Below is a small trained network, with its code and all its weights. Each question gives an input and a class and asks what happens when units are switched off, that is, made to give their printed mean instead of their output.

import numpy as np


def w(rows, s, z=0):
    codes = np.array(rows[::2]) - 128.0
    scale = np.full(codes.shape[1], s)
    scale[-1] = z or s
    return codes * scale


def f(y):
    return y / 2 * (1 + np.tanh(0.7978845608 * (y + 0.044715 * y**3)))


def log_softmax(a):
    a = a - a.max(-1, keepdims=True)
    return a - np.log(np.exp(a).sum(-1, keepdims=True))


def net(x, mask):
    res = np.array(x, float).reshape(1, 3) / 4 @ E
    y = f(res @ A[0][:, :-1].T + A[0][:, -1])
    res = res + np.where(mask, y, B[0][:, -1]) @ B[0][:, :-1]
    return log_softmax(res[-1] @ U[:, :-1].T + U[:, -1])


A, B = {}, {}
E = w([
[19,153,181,135,126,250,80,202,151,209],'x0',
[12,84,46,70,24,63,215,165,123,117],'x1',
[147,76,247,224,2,133,107,154,176,28],'x2',
],0.0042)
A[0] = w([
[162,120,228,151,27,151,128,139,132,58,117],'n1',
[152,107,201,157,50,140,127,144,141,76,101],'n2',
[41,130,171,126,132,214,102,154,131,176,104],'n3',
[225,112,95,122,132,32,135,119,129,104,127],'n4',
[120,130,42,90,233,137,141,134,122,170,107],'n5',
[141,121,131,151,140,141,132,122,134,131,254],'n6',
[2,134,53,106,26,57,156,129,119,115,99],'n7',
[122,138,45,84,249,136,141,124,127,171,111],'n8',
[221,125,97,123,136,26,136,116,125,89,112],'n9',
[191,113,106,127,127,57,138,104,115,106,110],'n10',
[239,141,189,148,211,177,94,115,125,131,111],'n11',
[28,122,174,135,136,223,106,137,127,180,119],'n12',
[239,148,186,151,210,185,96,117,123,136,110],'n13',
],0.0089,0.0067)
B[0] = w([
[145,152,121,192,140,93,89,110,106,227,239],'n1',
[124,124,148,190,131,128,104,85,131,193,202],'n2',
[160,150,106,172,136,181,184,96,139,78,208],'n3',
[158,174,101,157,143,178,165,139,127,95,191],'n4',
[136,127,161,203,111,116,90,102,131,186,213],'n5',
[198,219,37,49,128,16,102,253,46,103,253],'n6',
[71,55,41,140,126,106,192,165,146,166,226],'n7',
[146,137,150,207,112,97,90,112,118,198,226],'n8',
[149,159,109,171,134,191,173,111,142,91,188],'n9',
[129,138,133,153,138,185,148,107,141,105,161],'n10',
[64,60,79,125,104,119,184,143,151,139,218],'n11',
[187,173,78,165,147,159,191,123,124,66,224],'n12',
[58,63,74,123,109,119,186,142,147,149,219],'n13',
],0.017,0.0055)
U = w([
[38,47,101,101,109,113,166,163,159,129,100],'0',
[148,144,162,179,122,96,66,82,110,180,82],'1',
[174,170,125,133,161,226,159,116,133,56,112],'2',
[145,153,147,3,131,82,71,180,89,95,252],'3',
[88,90,192,102,133,180,105,74,168,103,52],'4',
],0.011,0.0033)

Each question gives the input, the list of numbers given to net, and the class t.
The units are the neurons (one row each of A and B). Each row of codes is followed by its name. A weight is (code - 128) times the scale printed after its matrix; where a second scale follows, it is the last column's (A, B and U).
mask holds one flag per neuron, in row order. A switched-off neuron (its flag False) gives its mean, the last column of its row in B, instead of its output. The means were averaged over made-up inputs and are rounded, as every weight is.
A unit's drop is (log p(t) with every unit on - log p(t) with that unit switched off) / (log p(t) with every unit on - log p(t) with every unit switched off).
The circuit of an input: a set's keep is (log p(t) with only the set's units on - log p(t) with every unit switched off) / (log p(t) with every unit on - log p(t) with every unit switched off). Starting from the 12 units with the biggest drops (on a tie, the unit counted first), units are removed one at a time, each time the one whose removal leaves the highest keep (on an exact tie, the one counted first), for as long as the keep stays at least 0.8.
circuit, biggest first: the units of the circuit, biggest drop first
top k neurons: the k neurons with the biggest drops, biggest first
drop of u: that unit's drop, to one decimal
input [5,3,8], class 1: circuit, biggest first	[n1]
input [4,-4,-1], class 0: top 3 neurons	[n13, n11, n4]
input [-3,-4,2], class 0: top 2 neurons	[n11, n13]
input [-7,0,-5], class 2: top 3 neurons	[n9, n4, n1]
input [7,-6,-4], class 2: top 2 neurons	[n12, n3]
input [3,-4,3], class 0: top 3 neurons	[n13, n11, n8]
input [5,2,-7], class 1: top 2 neurons	[n8, n5]
input [7,-6,6], class 2: top 2 neurons	[n12, n3]
input [1,-1,3], class 3: top 2 neurons	[n8, n5]
input [8,4,8], class 1: top 2 neurons	[n1, n2]
input [-2,-7,5], class 0: top 2 neurons	[n11, n13]
input [3,1,-5], class 1: drop of n3	0.0
input [-8,7,-4], class 2: drop of n13	0.4
input [1,-8,-7], class 0: drop of n11	1.1
input [1,-5,4], class 0: circuit, biggest first	[n13]
